[[ 28.1   1.4  -5.4]
 [ 58.4  10.3 -51.7]
 [ 28.1   1.4  -4.3]]
->
[[ 10.3 -51.7]
 [  1.4  -4.3]]

[[ 50.4 -47.9  12.3 -54.2  58.0]
 [-48.9  46.4  49.2  51.6 -53.0]
 [-53.9 -40.7 -56.7  20.7 -22.3]]
->
[[ 46.4  49.2]
 [-40.7 -56.7]]

[[ -9.2 -34.2  33.2]
 [ -2.8  54.0 -57.2]
 [  6.1 -44.9  46.3]
 [ -9.3  16.6 -15.3]]
->
[[ 54.0 -57.2]
 [-44.9  46.3]]

[[ 37.6  29.7  -0.8  33.4]
 [ 47.4  42.8 -19.7  21.8]
 [ -1.9 -13.5  36.3  -7.2]
 [ 10.9  14.8 -46.6   7.0]
 [ 32.0   2.7  27.3  18.4]]
->
[[ 42.8 -19.7]
 [-13.5  36.3]]

[[-41.6   7.5 -45.9  42.9]
 [-12.6   4.8 -47.9  51.5]
 [ 22.1  -3.5 -27.6  34.0]
 [-42.7 -11.8  32.0 -34.5]]
->
[[  4.8 -47.9]
 [ -3.5 -27.6]]

[[ 55.4  -3.2  52.2  11.4]
 [-11.3  23.1  17.5  -7.0]
 [  3.9  -9.7  31.3   9.8]]
->
[[23.1 17.5]
 [-9.7 31.3]]

[[ 36.7  -6.9  21.1 -65.4]
 [-56.8  57.6 -37.2  14.1]
 [-43.9  42.1   4.3 -43.1]
 [-21.8  16.1 -51.9 -45.0]
 [-31.3  34.7 -32.8 -59.7]]
->
[[ 57.6 -37.2]
 [ 42.1   4.3]]

[[ 40.8  26.0  55.7]
 [-40.4 -22.4 -59.2]
 [ 21.0  -2.5  13.2]
 [ 39.1 -16.9  -4.6]]
->
[[-22.4 -59.2]
 [ -2.5  13.2]]

[[ 31.8 -32.2 -26.0 -64.4  10.6]
 [  1.7  52.9 -10.7 -60.2   9.8]
 [-26.0  41.4  33.8   6.8  66.2]]
->
[[ 52.9 -10.7]
 [ 41.4  33.8]]
---
[[-42.2  18.0  11.3 -43.3  15.5  19.3 -13.2 -43.3  17.9  27.8   9.8]
 [-50.0  23.6   9.7 -43.9   4.0  14.4   0.8 -41.2  -2.3  31.5  19.8]]
->
[[ 19.8  31.5  -2.3 -41.2   0.8  14.4   4.0 -43.9   9.7  23.6 -50.0]
 [  9.8  27.8  17.9 -43.3 -13.2  19.3  15.5 -43.3  11.3  18.0 -42.2]]

[[-58.0  10.0   1.8]
 [  9.4 -26.9  23.9]]
->
[[ 23.9 -26.9   9.4]
 [  1.8  10.0 -58.0]]

[[-12.9 -10.8   3.9  12.7  -0.4   8.7  24.0 -26.1   4.4 -20.7  24.6   2.9]
 [ 33.7  -9.3  -2.8   7.2  -3.0  17.3  45.2  -4.1  28.0 -19.7  -6.6  -7.9]
 [ 21.3   1.3 -12.5 -41.9   1.6  -5.0  10.1  40.7  -7.0  -6.8   6.4 -26.0]
 [  1.2  -9.9  11.3  20.3  -6.5  -9.1 -36.2  -5.8  -5.1 -46.1  11.4  -9.2]
 [ 13.0  17.1 -27.9   7.7 -23.4  -9.7   0.4  17.9   4.2   1.5   4.5 -52.1]]
->
[[-52.1   4.5   1.5   4.2  17.9   0.4  -9.7 -23.4   7.7 -27.9  17.1  13.0]
 [ -9.2  11.4 -46.1  -5.1  -5.8 -36.2  -9.1  -6.5  20.3  11.3  -9.9   1.2]
 [-26.0   6.4  -6.8  -7.0  40.7  10.1  -5.0   1.6 -41.9 -12.5   1.3  21.3]
 [ -7.9  -6.6 -19.7  28.0  -4.1  45.2  17.3  -3.0   7.2  -2.8  -9.3  33.7]
 [  2.9  24.6 -20.7   4.4 -26.1  24.0   8.7  -0.4  12.7   3.9 -10.8 -12.9]]

[[ 21.9 -28.2   0.1 -22.8  17.1]
 [ 28.7  14.0 -11.7 -29.1   7.6]
 [-19.6  -4.2  10.7  -4.6  23.2]
 [-22.9 -21.5   1.5  19.1  18.1]
 [ 14.7 -18.0 -22.0  52.5 -16.8]
 [-15.1  28.2 -27.9   3.5   5.5]
 [-14.6  22.6 -39.5  26.7  12.2]
 [ 24.8 -20.4 -24.1  11.6   6.8]
 [ 17.6  22.8  -5.3 -26.0  -9.2]
 [ 25.5   3.1 -25.3  -8.2   9.7]
 [ 10.3 -20.5  -6.9  15.7  -3.0]]
->
[[ -3.0  15.7  -6.9 -20.5  10.3]
 [  9.7  -8.2 -25.3   3.1  25.5]
 [ -9.2 -26.0  -5.3  22.8  17.6]
 [  6.8  11.6 -24.1 -20.4  24.8]
 [ 12.2  26.7 -39.5  22.6 -14.6]
 [  5.5   3.5 -27.9  28.2 -15.1]
 [-16.8  52.5 -22.0 -18.0  14.7]
 [ 18.1  19.1   1.5 -21.5 -22.9]
 [ 23.2  -4.6  10.7  -4.2 -19.6]
 [  7.6 -29.1 -11.7  14.0  28.7]
 [ 17.1 -22.8   0.1 -28.2  21.9]]

[[-30.4 -18.7   6.8   5.8]
 [ 64.2  29.7  -3.3 -13.8]
 [-11.0 -25.1  17.9  -5.5]
 [ -6.5  -3.1   1.1   0.8]
 [ 51.6  55.7 -32.8   1.9]]
->
[[  1.9 -32.8  55.7  51.6]
 [  0.8   1.1  -3.1  -6.5]
 [ -5.5  17.9 -25.1 -11.0]
 [-13.8  -3.3  29.7  64.2]
 [  5.8   6.8 -18.7 -30.4]]

[[-30.2  18.4  -6.5 -10.6  23.0  -8.7 -13.2  26.5  18.1  13.7  -9.8  -4.4
   42.8 -12.4 -10.7]
 [-61.1  26.3  -9.3  -0.3  22.0  -4.2  -5.2  31.1  14.3  31.1 -19.3 -10.5
   34.8 -22.5 -21.8]
 [-51.3  -1.1  12.3  18.1  14.2  19.5  19.9  -1.9  -9.2  20.3  27.0   5.9
  -30.3  28.8   1.7]
 [ 10.0 -31.4  15.4  -3.6   4.4   7.6   4.8   4.4 -37.6 -26.3  20.7  15.6
   32.0  26.3  17.4]
 [-46.1 -18.9  15.8   7.6  14.6  16.9   4.6  12.1 -29.8 -10.1  28.3   9.1
    3.0  33.6  16.6]
 [-32.4  10.0  -2.2  18.6  -3.8  11.3  22.2  -7.7  -3.2  33.6  23.4  -6.5
  -29.8  23.1 -15.9]]
->
[[-15.9  23.1 -29.8  -6.5  23.4  33.6  -3.2  -7.7  22.2  11.3  -3.8  18.6
   -2.2  10.0 -32.4]
 [ 16.6  33.6   3.0   9.1  28.3 -10.1 -29.8  12.1   4.6  16.9  14.6   7.6
   15.8 -18.9 -46.1]
 [ 17.4  26.3  32.0  15.6  20.7 -26.3 -37.6   4.4   4.8   7.6   4.4  -3.6
   15.4 -31.4  10.0]
 [  1.7  28.8 -30.3   5.9  27.0  20.3  -9.2  -1.9  19.9  19.5  14.2  18.1
   12.3  -1.1 -51.3]
 [-21.8 -22.5  34.8 -10.5 -19.3  31.1  14.3  31.1  -5.2  -4.2  22.0  -0.3
   -9.3  26.3 -61.1]
 [-10.7 -12.4  42.8  -4.4  -9.8  13.7  18.1  26.5 -13.2  -8.7  23.0 -10.6
   -6.5  18.4 -30.2]]
